Below are the code and all the weights of a small trained network. Each question names an input and a class and asks about switching units off, where a switched-off unit gives its printed mean instead of its output.

import numpy as np


def w(rows, s, z=0):
    codes = np.array(rows[::2]) - 128.0
    scale = np.full(codes.shape[1], s)
    scale[-1] = z or s
    return codes * scale


def f(y):
    return y / 2 * (1 + np.tanh(0.7978845608 * (y + 0.044715 * y**3)))


def log_softmax(a):
    a = a - a.max(-1, keepdims=True)
    return a - np.log(np.exp(a).sum(-1, keepdims=True))


def net(x, mask):
    res = np.array(x, float).reshape(1, 7) / 4 @ E
    y = f(res @ A[0][:, :-1].T + A[0][:, -1])
    res = res + np.where(mask, y, B[0][:, -1]) @ B[0][:, :-1]
    return log_softmax(res[-1] @ U[:, :-1].T + U[:, -1])


A, B = {}, {}
E = w([
[178,120,109,155,37,89,135,169,160,151,175],'x0',
[111,103,147,136,136,134,150,168,222,107,231],'x1',
[115,234,126,95,88,128,100,137,44,105,193],'x2',
[88,79,139,91,150,78,255,179,111,145,107],'x3',
[59,9,197,77,161,119,126,100,117,92,220],'x4',
[226,140,155,220,210,196,167,181,135,89,118],'x5',
[198,186,227,73,74,198,154,181,169,187,120],'x6',
],0.0084)
A[0] = w([
[148,169,128,153,100,133,106,129,138,153,118,145],'N0',
[134,121,87,146,143,113,150,112,139,120,98,74],'N1',
[51,115,96,87,145,79,145,101,89,121,100,143],'N2',
[73,116,67,80,133,49,164,112,95,112,102,161],'N3',
[121,116,156,146,141,130,127,155,156,132,115,114],'N4',
[119,86,69,177,118,52,115,113,150,113,165,94],'N5',
[135,221,68,191,148,107,91,104,6,64,140,197],'N6',
[64,151,174,85,125,139,102,92,150,85,226,190],'N7',
[140,158,200,116,134,187,125,138,94,150,97,85],'N8',
[146,155,145,116,117,128,127,170,127,147,47,195],'N9',
[91,78,168,142,222,128,163,168,165,67,180,147],'N10',
[147,135,137,148,86,139,141,149,170,147,120,3],'N11',
[130,171,104,153,121,131,97,132,66,57,114,87],'N12',
[109,92,186,71,45,85,150,139,88,132,228,122],'N13',
[161,179,132,118,111,116,149,159,144,108,166,202],'N14',
[75,128,154,55,127,150,58,111,161,89,235,110],'N15',
[103,109,70,177,96,67,115,119,155,115,183,218],'N16',
[104,88,145,125,200,142,170,146,151,93,173,177],'N17',
[221,199,132,153,44,142,146,189,190,157,182,235],'N18',
[138,141,173,100,137,137,184,151,126,191,71,89],'N19',
],0.011,0.0027)
B[0] = w([
[149,135,107,71,132,147,167,148,123,128,126,168],'N0',
[99,116,157,148,84,118,95,134,138,118,164,151],'N1',
[71,137,157,154,109,168,163,216,107,221,141,212],'N2',
[69,133,186,140,88,123,131,204,145,164,117,220],'N3',
[147,136,95,110,187,83,127,103,110,127,133,144],'N4',
[77,38,143,149,97,107,150,129,220,120,69,192],'N5',
[197,181,63,60,142,193,90,112,27,174,181,228],'N6',
[176,87,99,72,65,145,67,127,130,134,109,204],'N7',
[111,88,102,153,108,127,124,114,196,83,100,172],'N8',
[142,139,53,28,134,193,107,85,164,136,93,186],'N9',
[223,238,114,173,219,115,210,123,52,102,173,213],'N10',
[148,153,105,118,179,161,145,141,94,161,85,155],'N11',
[183,158,97,117,151,173,123,108,69,118,204,170],'N12',
[20,198,169,127,82,142,81,183,88,250,162,225],'N13',
[75,127,126,114,139,164,163,161,119,137,45,175],'N14',
[114,73,97,53,10,165,48,58,136,100,99,208],'N15',
[40,114,155,87,130,124,120,128,205,124,59,199],'N16',
[181,254,121,123,194,109,156,120,73,104,183,193],'N17',
[98,164,192,48,178,217,176,247,139,253,43,253],'N18',
[197,80,76,70,118,199,165,109,163,101,75,183],'N19',
],0.0077,0.016)
U = w([
[129,207,128,97,169,155,147,167,72,207,109,180],'0',
[28,119,166,135,29,93,95,161,118,198,119,109],'1',
[200,133,71,120,133,121,102,28,67,73,152,159],'2',
[82,35,130,111,89,116,132,124,216,120,33,149],'3',
[138,147,183,254,239,36,181,125,108,80,151,1],'4',
],0.009,0.0037)

Each question gives the input, the list of numbers given to net, and the class t.
The units are the neurons (one row each of A and B). Each row of codes is followed by its name. A weight is (code - 128) times the scale printed after its matrix; where a second scale follows, it is the last column's (A, B and U).
mask holds one flag per neuron, in row order. A switched-off neuron (its flag False) gives its mean, the last column of its row in B, instead of its output. The means were averaged over made-up inputs and are rounded, as every weight is.
A unit's drop is (log p(t) with every unit on - log p(t) with that unit switched off) / (log p(t) with every unit on - log p(t) with every unit switched off).
The circuit of an input: a set's keep is (log p(t) with only the set's units on - log p(t) with every unit switched off) / (log p(t) with every unit on - log p(t) with every unit switched off). Starting from the 12 units with the biggest drops (on a tie, the unit counted first), units are removed one at a time, each time the one whose removal leaves the highest keep (on an exact tie, the one counted first), for as long as the keep stays at least 0.8.
units of the circuit, in order: the units of the circuit, biggest drop first
most important unit: the unit with the biggest drop
top k neurons: the k neurons with the biggest drops, biggest first
drop of u: that unit's drop, to one decimal
input [2,8,3,-8,-5,-1,-8], class 3: units of the circuit, in order : (N5; N13)
input [6,7,1,-2,8,5,-7], class 2: most important unit : N10
input [6,7,-7,2,6,0,-6], class 4: units of the circuit, in order : (N10; N18)
input [2,0,5,-5,4,1,-6], class 2: top 2 neurons : (N6; N18)
input [5,-1,7,0,0,-5,3], class 1: top 2 neurons : (N10; N13)
input [-5,0,-8,-1,-4,-1,-1], class 3: top 2 neurons : (N6; N10)
input [-1,8,2,-4,-4,-3,-8], class 3: top 3 neurons : (N13; N5; N16)
input [-6,-2,8,-3,5,-3,-7], class 1: top 2 neurons : (N15; N2)
input [-7,-1,0,-3,-7,1,-6], class 2: top 2 neurons : (N18; N13)
input [4,-2,-4,-6,3,-3,-7], class 3: drop of N13 : 0.1
input [-4,0,-5,-3,6,-2,0], class 2: drop of N18 : 0.4
input [-6,6,-8,6,2,3,5], class 4: drop of N0 : 0.0
input [-4,5,6,-2,0,6,-6], class 2: drop of N18 : 0.1
input [7,-2,-5,3,-6,-5,-2], class 3: most important unit : N13
